W =
[[128 108 127 127 128 114 129 129 156 144 125 127]
 [138 118 121 106 138 119 130 131 142 146 134 127]]
W[-2][-12] => 128
W[0][-10] => 127
W[1][-9] => 106
W[:, -6] => [129, 130]
W[1][-7] => 119
W[-1][10] => 134
W[-1][-5] => 131
W[0][-2] => 125
W[0] => [128, 108, 127, 127, 128, 114, 129, 129, 156, 144, 125, 127]

data =
[[114 144 111 144 125 151 110 112 119 122 130 124 130 144]
 [117 129 106 127 132 121 108 113 119 130 123 122 121 123]
 [125 129 114 122 135 113 120 122 127 138 129 134 118 118]
 [125 120 121 111 128  98 125 124 128 131 129 133 113 109]
 [133 127 145 134 123 144 139 137 131 121 126 123 140 138]]
Indices start at 0.
(0, 0): 114
(1, 10): 123
(0, 1): 144
(0, 7): 112
(2, 0): 125
(2, 3): 122
(2, 1): 129
(1, 3): 127
(4, 3): 134
(4, 12): 140
(0, 12): 130
(1, 9): 130
(4, 4): 123
(3, 11): 133
(1, 11): 122
(2, 12): 118
(3, 7): 124
(2, 13): 118
(1, 13): 123
(3, 9): 131
(2, 11): 134

B =
[[104, 138, 108, 122, 136],
 [110, 133, 106, 118, 141],
 [104, 136, 111, 123, 136],
 [106, 133, 105, 120, 133],
 [110, 133, 106, 118, 142],
 [104, 139, 109, 122, 136],
 [111, 133, 107, 122, 135],
 [115, 138, 121, 120, 130],
 [109, 133, 106, 118, 140],
 [104, 136, 110, 122, 135],
 [103, 140, 109, 122, 132],
 [104, 135, 111, 123, 137],
 [116, 139, 115, 122, 130],
 [118, 140, 116, 122, 130],
 [106, 133, 105, 119, 132],
 [110, 133, 106, 118, 142]]
B[-16][-5] = 104
B[:, 3] = [122, 118, 123, 120, 118, 122, 122, 120, 118, 122, 122, 123, 122, 122, 119, 118]
B[-3][-1] = 130
B[0][2] = 108
B[7][-5] = 115
B[-15] = [110, 133, 106, 118, 141]
B[-5][1] = 135
B[-15][4] = 141
B[-4][-1] = 130
B[-12][-3] = 106
B[-2][-5] = 106
B[-15][1] = 133
B[-16][1] = 138
B[-7][3] = 122
B[:, -5] = [104, 110, 104, 106, 110, 104, 111, 115, 109, 104, 103, 104, 116, 118, 106, 110]
B[-12][-5] = 110
B[2][3] = 123
B[-14][-1] = 136
B[-7] = [104, 136, 110, 122, 135]
B[1][-2] = 118
B[7][-1] = 130
B[-13][-1] = 133
B[:, 4] = [136, 141, 136, 133, 142, 136, 135, 130, 140, 135, 132, 137, 130, 130, 132, 142]
B[:, -4] = [138, 133, 136, 133, 133, 139, 133, 138, 133, 136, 140, 135, 139, 140, 133, 133]
B[-9][1] = 138
B[:, -3] = [108, 106, 111, 105, 106, 109, 107, 121, 106, 110, 109, 111, 115, 116, 105, 106]
B[10] = [103, 140, 109, 122, 132]
B[14][3] = 119
B[12] = [116, 139, 115, 122, 130]
B[-10][-4] = 133
B[11][2] = 111

a =
[[117 118 116 132 117 144 128]
 [131 135 120 122 140 118 135]
 [137 139 126 122 128 124 120]
 [116 131 121 140 115 121 122]
 [119 137 126 122 142 135 116]
 [133 126 137 152 120 119 120]]
a[0,0] -> 117
a[:, 2] -> [116, 120, 126, 121, 126, 137]
a[-1,-1] -> 120
a[2,-2] -> 124
a[-3,2] -> 121
a[:, -3] -> [117, 140, 128, 115, 142, 120]
a[1,1] -> 135
a[-2,-4] -> 122
a[-1,-7] -> 133
a[-6,6] -> 128
a[-1] -> [133, 126, 137, 152, 120, 119, 120]
a[5,-2] -> 119
a[-4,1] -> 139
a[-6,-4] -> 132
a[-2,5] -> 135
a[0,4] -> 117
a[:, -6] -> [118, 135, 139, 131, 137, 126]
a[1,5] -> 118

grid =
[[136 119 100 113]
 [140 138 136 116]]
grid[0][0] => 136
grid[:, 1] => [119, 138]
grid[0][1] => 119
grid[1][1] => 138

M = [141 101 140 126 105 143 107 153 151 130 128 156 119 126 109]
M[0] => 141
M[14] => 109
M[2] => 140
M[6] => 107
